Each row of numbers stands for one object and depends on some of the facts below. Use the named rows to name the rest.

How the objects are related:
β: hangs directly under; Σ: refers to; τ: belongs to class; Π: is of sort
q104 β:q671 Σ:q249 τ:798 Π:a
q105 β:q777 Σ:q786,q377 τ:270 Π:d
q108 β:q849 Σ:q804 τ:270 Π:b
q112 β:q713 τ:798 Π:b
q120 β:q432 Σ:q294 τ:270 Π:c
q122 β:q432 τ:270 Π:d
q131 β:q361 Σ:q395,q310 τ:83 Π:f
q133 β:q5 Σ:q183,q835 τ:270 Π:d
q138 β:q713 Σ:q377,q835 τ:798 Π:b
q144 Π:b
q149 β:q713 Σ:q480 τ:270 Π:e
q15 β:q539 Σ:q310 τ:83 Π:d
q157 β:q805 τ:798 Π:e
q176 β:q26 Σ:q786,q15 τ:83 Π:f
q183 Π:b
q184 β:q956 Σ:q826,q52 τ:83 Π:e
q20 β:q5 Σ:q489 τ:270 Π:c
q203 β:q713 τ:270 Π:a
q218 β:q983 Σ:q269,q427 τ:270 Π:c
q22 β:q983 τ:270 Π:b
q247 β:q956 Σ:q993,q257 τ:798 Π:f
q249 β:q713 Σ:q105 τ:798 Π:d
q255 β:q5 Σ:q97,q340,q410 τ:270 Π:e
q257 β:q509 τ:270 Π:a
q26 Π:d
q269 β:q509 Σ:q486,q88,q33 τ:798 Π:a
q282 β:q509 τ:270 Π:d
q285 Σ:q372,q26 Π:e
q294 β:q671 Σ:q903,q741 τ:270 Π:d
q299 β:q432 Σ:q838 τ:798 Π:a
q302 Σ:q741,q881 Π:e
q308 β:q412 Σ:q144 τ:270 Π:b
q310 β:q144 Σ:q786,q938 τ:270 Π:d
q322 β:q671 τ:798 Π:e
q33 β:q797 Σ:q183 τ:270 Π:f
q340 β:q361 Σ:q104,q133,q881,q131 τ:270 Π:d
q341 β:q983 τ:798 Π:d
q346 β:q671 Σ:q881,q20 τ:83 Π:f
q350 β:q432 Σ:q911,q480 τ:83 Π:b
q351 β:q144 Σ:q310 τ:83 Π:c
q361 Π:d
q363 β:q956 Σ:q133 τ:270 Π:d
q372 β:q956 Σ:q294,q20 τ:798 Π:c
q377 β:q144 Σ:q45,q713 τ:83 Π:e
q384 β:q849 τ:798 Π:e
q390 β:q671 τ:270 Π:f
q394 β:q671 Σ:q395 τ:83 Π:f
q395 β:q144 Σ:q249 τ:83 Π:f
q396 β:q797 τ:83 Π:b
q403 β:q983 Σ:q310,q77 τ:270 Π:d
q407 β:q671 Σ:q131 τ:270 Π:a
q410 β:q956 τ:270 Π:b
q412 Σ:q486,q122 Π:b
q417 β:q777 τ:798 Π:c
q427 β:q956 Σ:q701,q122 τ:83 Π:e
q432 Σ:q495 Π:a
q45 β:q797 Σ:q824 τ:270 Π:e
q453 β:q183 Σ:q993,q627 τ:83 Π:d
q460 β:q713 Σ:q576 τ:83 Π:f
q462 β:q183 τ:270 Π:e
q480 β:q671 Σ:q144 τ:798 Π:e
q486 β:q285 τ:270 Π:e
q489 β:q983 Σ:q133,q138 τ:83 Π:e
q495 β:q509 Σ:q911,q407 τ:83 Π:c
q496 β:q5 Σ:q757 τ:270 Π:d
q497 β:q956 Σ:q486 τ:798 Π:e
q5 Π:a
q50 β:q671 Σ:q980 τ:798 Π:a
q502 Π:d
q503 β:q302 Σ:q407 τ:83 Π:b
q508 β:q26 Σ:q888,q59 τ:270 Π:b
q509 Σ:q911 Π:c
q515 Σ:q269,q52 Π:a
q52 β:q849 Σ:q509,q489,q363 τ:270 Π:e
q535 β:q805 τ:798 Π:b
q539 Σ:q282,q341 Π:d
q545 β:q713 τ:798 Π:c
q555 β:q786 τ:83 Π:b
q564 β:q777 τ:270 Π:e
q567 β:q361 Σ:q509,q59 τ:270 Π:a
q570 Σ:q720 Π:e
q576 β:q515 τ:83 Π:e
q578 β:q685 Σ:q108,q157,q255 τ:83 Π:e
q580 β:q285 τ:798 Π:b
q582 β:q797 Σ:q144 τ:270 Π:b
q59 β:q539 Σ:q539 τ:798 Π:b
q6 β:q713 Σ:q564 τ:83 Π:d
q603 β:q786 Σ:q294 τ:83 Π:a
q627 β:q539 Σ:q269 τ:270 Π:b
q629 β:q849 Σ:q956,q282,q377 τ:798 Π:c
q639 β:q947 Σ:q838,q983 τ:270 Π:d
q640 β:q983 Σ:q804,q777 τ:83 Π:e
q641 β:q777 Σ:q350 τ:270 Π:b
q644 β:q805 Σ:q5,q720,q708 τ:798 Π:f
q651 β:q671 τ:270 Π:e
q665 β:q539 τ:83 Π:d
q667 β:q786 τ:83 Π:b
q67 β:q983 Σ:q302,q149 τ:270 Π:b
q671 Σ:q310,q176 Π:d
q679 β:q509 Σ:q299 τ:83 Π:e
q685 Σ:q105,q340,q582 Π:e
q701 β:q412 Σ:q396,q685 τ:83 Π:a
q702 β:q285 Σ:q157,q15,q777 τ:798 Π:b
q703 β:q956 τ:270 Π:a
q704 β:q361 τ:270 Π:a
q706 β:q515 Σ:q665 τ:83 Π:d
q708 β:q713 τ:83 Π:b
q709 β:q412 Σ:q805,q403,q52 τ:83 Π:f
q713 Σ:q824 Π:f
q716 β:q786 τ:270 Π:e
q720 β:q797 τ:270 Π:a
q722 β:q947 τ:270 Π:e
q73 β:q26 τ:270 Π:b
q735 β:q412 Σ:q22 τ:798 Π:e
q738 β:q285 τ:270 Π:f
q741 β:q183 τ:270 Π:a
q750 β:q502 Σ:q363 τ:270 Π:b
q753 β:q797 τ:270 Π:c
q757 β:q786 τ:270 Π:b
q76 β:q983 Σ:q797 τ:270 Π:a
q77 β:q412 τ:270 Π:d
q777 Σ:q539 Π:b
q781 β:q412 τ:270 Π:c
q786 Σ:q713 Π:a
q797 Π:f
q804 β:q947 τ:270 Π:b
q805 Σ:q489 Π:a
q822 β:q502 Σ:q912,q410 τ:83 Π:b
q824 β:q805 τ:83 Π:e
q826 β:q570 τ:83 Π:e
q835 β:q5 τ:83 Π:c
q838 β:q805 Σ:q412,q308 τ:798 Π:f
q849 Σ:q539 Π:d
q88 β:q956 Σ:q122 τ:270 Π:e
q880 β:q144 τ:798 Π:e
q881 β:q285 τ:798 Π:a
q888 β:q805 Σ:q302 τ:270 Π:e
q897 β:q144 Σ:q131 τ:270 Π:d
q903 β:q983 Σ:q838,q881 τ:270 Π:a
q911 β:q713 Σ:q395,q486,q713,q144 τ:270 Π:d
q912 β:q786 Σ:q738 τ:270 Π:c
q92 β:q432 τ:83 Π:d
q938 β:q539 τ:798 Π:b
q947 Σ:q112 Π:a
q951 β:q983 Σ:q294,q480 τ:83 Π:a
q952 β:q432 Σ:q20 τ:83 Π:d
q956 Σ:q104,q133,q249,q351 Π:e
q963 β:q713 Σ:q112 τ:270 Π:f
q97 β:q671 Σ:q20 τ:798 Π:a
q971 β:q509 Σ:q640 τ:270 Π:f
q973 β:q285 Σ:q480,q880 τ:798 Π:d
q980 β:q539 Σ:q183,q412,q308 τ:270 Π:d
q983 Π:d
q993 β:q5 Σ:q980 τ:798 Π:d

Known rows:
[ -1   7  -2  20   3 -12 -13   0 -13  10 -14  -5  -8   5 -24  19   3 -12
  -1  -1  18  16  -9  16  -2 -21  14  -7  14  18 -19   3   5  -1  -4  11
 -13 -10] : q340
[ -1  35  49  17  25 -18  20 -13  42 -42 -12   6   2  39 -67  28  26   2
  13  19  13   0  42   6   4 -34 -19  37 -16  41  -4   5  11 -34 -10 -16
 -10  -5] : q849
[  1  -4 -11   6  -1  -8   3  -1   0   3 -26 -13  -7  -5 -18  20  -8   4
   3   2  18  10   7   5   1   0  21  -2  14  14 -20   5  -5  21 -13  21
 -15   7] : q52
[  8  15   8  17  -1 -28  11   2 -21   5 -18  -1  -1   7 -11   3  -7  15
   6   0   6  20 -17  24  -2 -24  35 -12 -12  17  -2   2   6  -5 -19  29
  -3 -17] : q709
[ -3   1   0   7  15   4   8   8   0  10  -2 -17 -20  10  11  10 -12   5
  22   9  11  -6   9  19  -6   6  22  -5   3  -4 -10  14  -2  35  -9  23
 -30  17] : q88
[ 22  18   7  -2 -18  -3  20  -2   5 -12 -35 -26   2  23  10  22 -22  22
 -23  -4  18   0 -13  13   0 -31  25   9   4   2   4   4  -5  11 -10  25
  -1  -7] : q640
[  7  16  15  13 -15 -13  28  -6  -6  -2 -17 -11   0  19   5  -4 -13  -5
  -6 -11  -2  15 -19   4   3 -19  35 -13  -9  11   3  16   2 -22 -11  39
   8 -21] : q971
[  2  17 -21   8 -21 -15  10 -14 -36  -5 -18  13 -31 -24 -19 -15   0  -5
  28  -4  -9  11 -10  17  -5 -30  25  -7 -19  21  17  16   2  21 -35  -2
   4 -12] : q346
[ 11  -5  15  13   7   2 -16  19 -14   4  17 -11 -15   8   4  22   0 -10
  20   7  -8   3  -1  14 -12   5   5 -11  11  -9 -10  -3  18  24  -4  -2
 -15   3] : q993
[ -4  11   9  12  22  -3   6  12 -21  15  10  -4 -12   9  -5   5 -14   4
  26  -2   2   7   1  33 -13 -11  34 -11   3   0   4  14   6  13  -7  28
 -18   2] : q247
[ -2  -1  10   9   4 -14   9   7 -13  13  13 -12 -19   3  -1  12 -13   1
  22   9  -7  24  -8  21  -1  14  20 -20 -11   6  -9   0  13   8 -12  31
 -12   2] : q33
[  6  12   3   6 -14   4  -6  -9   9   8 -11 -20 -10   6 -12  28  -6 -28
 -24  -9  13  17  -6 -16  -1  -7   5  -8   9   9 -17   5   6 -15   0  14
  -3   5] : q282
[-14  30  70 -12  20 -23  10 -11  45 -28  -8  -3 -36  31 -46  20  40  12
  13  31  21   3  49  -8  -3  -1 -22  47 -32  18 -14   0  14 -42 -10  -6
 -26  28] : q786
[-18  14 -26  -2 -17  -1  12  -7 -17  -7 -17 -10 -33 -38 -13 -18 -12 -25
  21  -7   2  10 -12   0   0 -13   6  -9   6  34  -5  17   1  -1 -25   9
  -5  -3] : q97
[ -3   3  31 -10 -18  16  16   8   0 -18   2 -24  -8   8  14  -6 -35   5
  13  -6  -3  -7 -20  -2  -2  -3  20 -12  14  -7  17   8  11  -9 -18  27
   5   2] : q73
[ -5  13  12  13  -4  12  22  11   1 -17   7 -30   5  20  26   5 -14 -17
  13 -10 -14  -8 -12   6   6  -6  20 -21  -1   8  -2  11  13 -10  -9  33
 -11 -12] : q753
[-10  -8   7  12  15   2  -4  12 -11  11  12  -9 -12  -7 -17  19 -22 -11
  25   2  -1  14   2  15  -3  14  14 -18   8   6 -14   6  18  21  -9  24
 -13  15] : q838

Rows to name:
No name comes twice in this set of rows, the named rows included.
[  2   9 -25   8 -14  -2  -3   1 -25  -5   7   0 -34 -21   0   1   3 -35
  26   1 -12   6   0  11  -5  -5  -3  -9  -2  14  -6  18  16  29 -23 -11
  -4   4] : q294
[ 12   5  -3  -2   6  -3  -8  14   7   0 -28 -18  -8   9  -9  31 -26  10
 -19  12  34  12   3  11  -2  -2  19  -4  12   4 -25   1  -5  20  -2  28
 -21  15] : q489
[  0  -2  21 -16 -26 -13   7  -3   7  -4 -21 -20 -27 -11  13   0 -11   7
  -6   0  13  24 -25 -14   1   5  17  -5  -7   2 -12   6   7 -31 -15  34
   3   8] : q938
[ -4 -17  -7  -5   1   5  -4   8   8   2   2 -25 -25  -7  -4  31 -19  -7
  11  15   8  12  11  -6   2  36   4  -5   8  -2 -31   3  -3  29 -10  22
 -25  34] : q486
[ 10   3  -4  -7 -26 -11  20 -11  20  -2 -18 -26 -20  10   8  18 -12   1
 -14   5   6  16 -11 -19   9   5  23 -10 -13   3 -19  13  -5  -4 -16  32
  -7   0] : q157
[ -8  25  50   5  20 -14  56  -4  60 -62  12 -19   2  61 -33  11  10  15
  40  31  -5 -23  33  13   3  -2 -15  19 -22  23  11  22   4 -16 -27   6
 -19   2] : q570
[-20  57   2   6   4 -38  36 -36  17 -44 -22  13 -61   2 -66 -17  60 -21
  28  21  -1   8  46  -2   0 -40 -23  41 -58  67   6  33  -3 -28 -37 -40
  -9  -7] : q671
[-25  15  65   2  15  17  39   4  57 -62  26 -25  -2  43 -37  15  -4 -12
  33  23  -2 -13  39  -6   3  13 -31  24   0  18   0  12  24 -33  -3   4
 -15  21] : q5
[-17  32  64   2  39 -18   7  -6  43 -34  -5  -3 -21  38 -43  24  41   1
  31  26   2 -15  57   1   2  -7 -18  48 -38  14 -11 -10  14 -20  -9  -8
 -39  22] : q509
[  7  25  78   6  47  -6  -8  19  42 -36  29 -12  -5  59 -32  44  23  13
  26  52   8  -8  45  28 -12  13 -33  40 -12   5 -12  -7  33   5  10 -22
 -27  28] : q983
[ -8  24  77 -16   0 -19  24 -15  44 -52 -15  -4 -19  33 -47  13  18  21
  12  27   7   1  31 -15   0 -17 -15  46 -23  15  11  -4  18 -43 -14  -3
  -4  15] : q777
[ 12  21   7  11  -6 -12  -5  -6 -16  -6 -46   0  -2   8  -4   9   4   2
  -7 -13   1   3 -12  13   8 -46  29  11 -11   6   2  -9   4  -2 -17  12
  -4 -19] : q629
[  4  23  47   3  27 -23  25  -7  36 -48  -9   3   4  50 -57  23  28  34
  44  37   2 -18  40  21  -2 -18 -10  41 -23  14  10   0   3  10 -27 -18
 -24   4] : q285
[ -4  24  16  18  40   2  -9  24 -22  11 -16  -5  -3  20  17  18  -4   3
  11  -2  10 -11   5  41  -3 -22  25  -6   4   2  -8   4   8  20   4  22
 -33  -1] : q218

The same objects again, as new rows of numbers:
Known rows:
[ -6  22  10  -8   1 -13   5  -3  -9  -3  -6  -1   5   1  -1   1  -8   4
  -9   3   4  -4   8  19   0   6   0] : q993
[  5 -30   8   4   3  12  -3   6  -5  -5 -16  -6   8  26  25  10  12  -2
  -3 -14   6 -34 -13   9   7   6 -25] : q545
[ -5  16  12  -4   0  -9   7  -5  -6  -3 -16  -2   9  -3   3   4  -6   3
   0   7   0  -6   8   6   1   3  -4] : q257
[13 -1  6  2  0  3 -3 -3 15  3 20 -6 -2  3  0 -2  1  2  1 -3  2  7 11  7
  0  0 -8] : q503
[  7 -30   3   3   8  -3 -12   3  -4  -3   0  -8  -3  22  14  -4   7   3
 -11 -31   4 -18 -16  12  -2  11 -30] : q138
[  9   2   2  -8  -6  -1 -10  -6 -24   1 -25  -7   4  -5   2   6   6   2
   0  16  -5  -6   3  -4   4 -22  -5] : q741
[ -1  -9   0 -12   1   5   2  -9   7   4  10  -8   6  -8  12   0   5   3
  -8  -5   1 -11  10  -2   8 -22  -4] : q971
[  3  -3  19   3  -1  -3   6   0  -7   7 -10   0   0  -7  -1   6   6   4
  15   0  -6   3   6   7   3  -2  -7] : q679
[  1  30  -1 -22   3   7 -14  -4   0   0 -33  -2   4   7   4  -3   4   1
   8   2  -8   8  10  41  -3   4  34] : q983
[ 11   3  -7 -15  -3   7 -12 -13 -13   9 -11   6 -13   7  13  18   9   5
  17  -7  -6  21  13  14   7 -26  14] : q951
[  3  12   2 -10   0  -1   6  -4   1   4  -1  -5   7  -4  -2   3   0   1
  -6   2   9 -10   8  12   3   1   0] : q92
[  7 -16  13 -11   4   9  -4   2  15  -1   7  -8   9   4   3 -12  -1   0
  26   4 -14   4  17  32  -1 -11   8] : q432
[  6  12 -10  -3  -1   4  -3  -5  -9   0   6 -10   7  -6  -4  -1  -4   3
 -13   4   3   4   3   2  -1   4  -5] : q282
[  5  12  -8 -26  -9   5   1  11  38   0  17 -10   8  11  -9 -19   9   5
  15   1 -10   8   5  21  -3 -30  -4] : q671
[ 13  -5  12   9  -1   6   0  -2 -15   3 -16  -5   5  -7  -2   9   3   1
  14  15  -4   9   5   0   0  -4  -8] : q880
[ 9 17 17  3  1 -9 -5 -2 -6 -1 -8  0 -2  4 -3 -3 -4  5 -4  9  3  5  7  3
 -4 11 -3] : q308
[  0  -6   1   1  -6   1 -10   0 -23  -1 -11  -5   7  -5   1   0   5  11
 -10   8 -15  -6   2 -18   6  -7  -5] : q20

Rows to name:
No name comes twice in this set of rows, the named rows included.
[  3  11 -18   2   6  25  -3 -12   5   8  -9   1   0 -10  15  15  12   6
   8 -27 -11  28   1  -3   7   7  12] : q640
[ -8  -1  28  -4   1 -21  13 -12  -8   3  25  -2   4 -13   2   0 -13   6
  -9   9   4 -23  21   8   6  -8  -7] : q247
[ 16 -29   2  -1   1  -3  -7   1 -15  -7   2  -9  -2  33  10   3  -2  -3
   3 -17   8 -13  -9  36  -4   0 -28] : q911
[ 2  1  5 -8  1  8  6 -3  2  4 -5 -6  9 -4  4  6  4  2  1  4  2 -4  7  1
  5 -4 -6] : q704
[ 14   2   7 -15  -6  -9   0  -3  -4   6  11  -3  -3   3  -4   3   6   2
   8   5   6 -11  10  21   4 -23  -5] : q973
[ -1   4  12 -13   5  15   1   1  17   0 -23 -10  18  -5   5  -5   8  -4
  13  13  -6 -10  14  18   1   3  13] : q5
[  3  -4  -3 -17   1  10 -10   4   8   2  -3 -15  12  -7  -3 -14   8   0
   4  -1  -9  -4   9  22  -1  -2  14] : q539
[  6 -11  -5  -5  -1   3   0  -9   8  -3  24 -10   6  -2  10  -2  -6   2
  -2  -2  -5  -1   9   8   1 -13 -10] : q176
[  5  25 -26  -9   3  13  -7 -15   0   3  14   2  -4   3   8   9  -3   4
  -5 -25   1  30   7  17   3   9  15] : q403
[  6 -20  12  -3  -2  12 -13   5  -2   6 -28  -9   5  -6  -5  -6  21   5
  29   9 -24  -5   7  13  -1 -14   8] : q302
[ -4 -14   3 -11  -1  -8   3  -9   4   0  29  -4   2  -3  11  -5  -2   7
  -5 -10  -6  -3  11   9   5 -17 -11] : q709
[  6  -1  -4  -7  -3  -6  -4  -4  -9   2  20  -6   0  -2  -3  -3  -3   8
  -7  -5  -5  -3   6  12   2 -11  -5] : q340
[  6  32 -27 -11   1  16 -11 -16  -3   3  -5  -1   1  -3   9  13   3   1
  -9 -12   1  23   4   7   2  12  18] : q341
[  1 -16   3   2   0   2   0  -4  -3   8   2  -5   2 -14   0   3  11  11
   5 -12 -14   1  -1 -10   4  -6 -12] : q255
[  0   2   5 -22   1   3 -16   3  -4   3 -23 -11  10  -5  -4 -15  14   4
   1  10  -9 -12   8  23  -1  -9  18] : q26

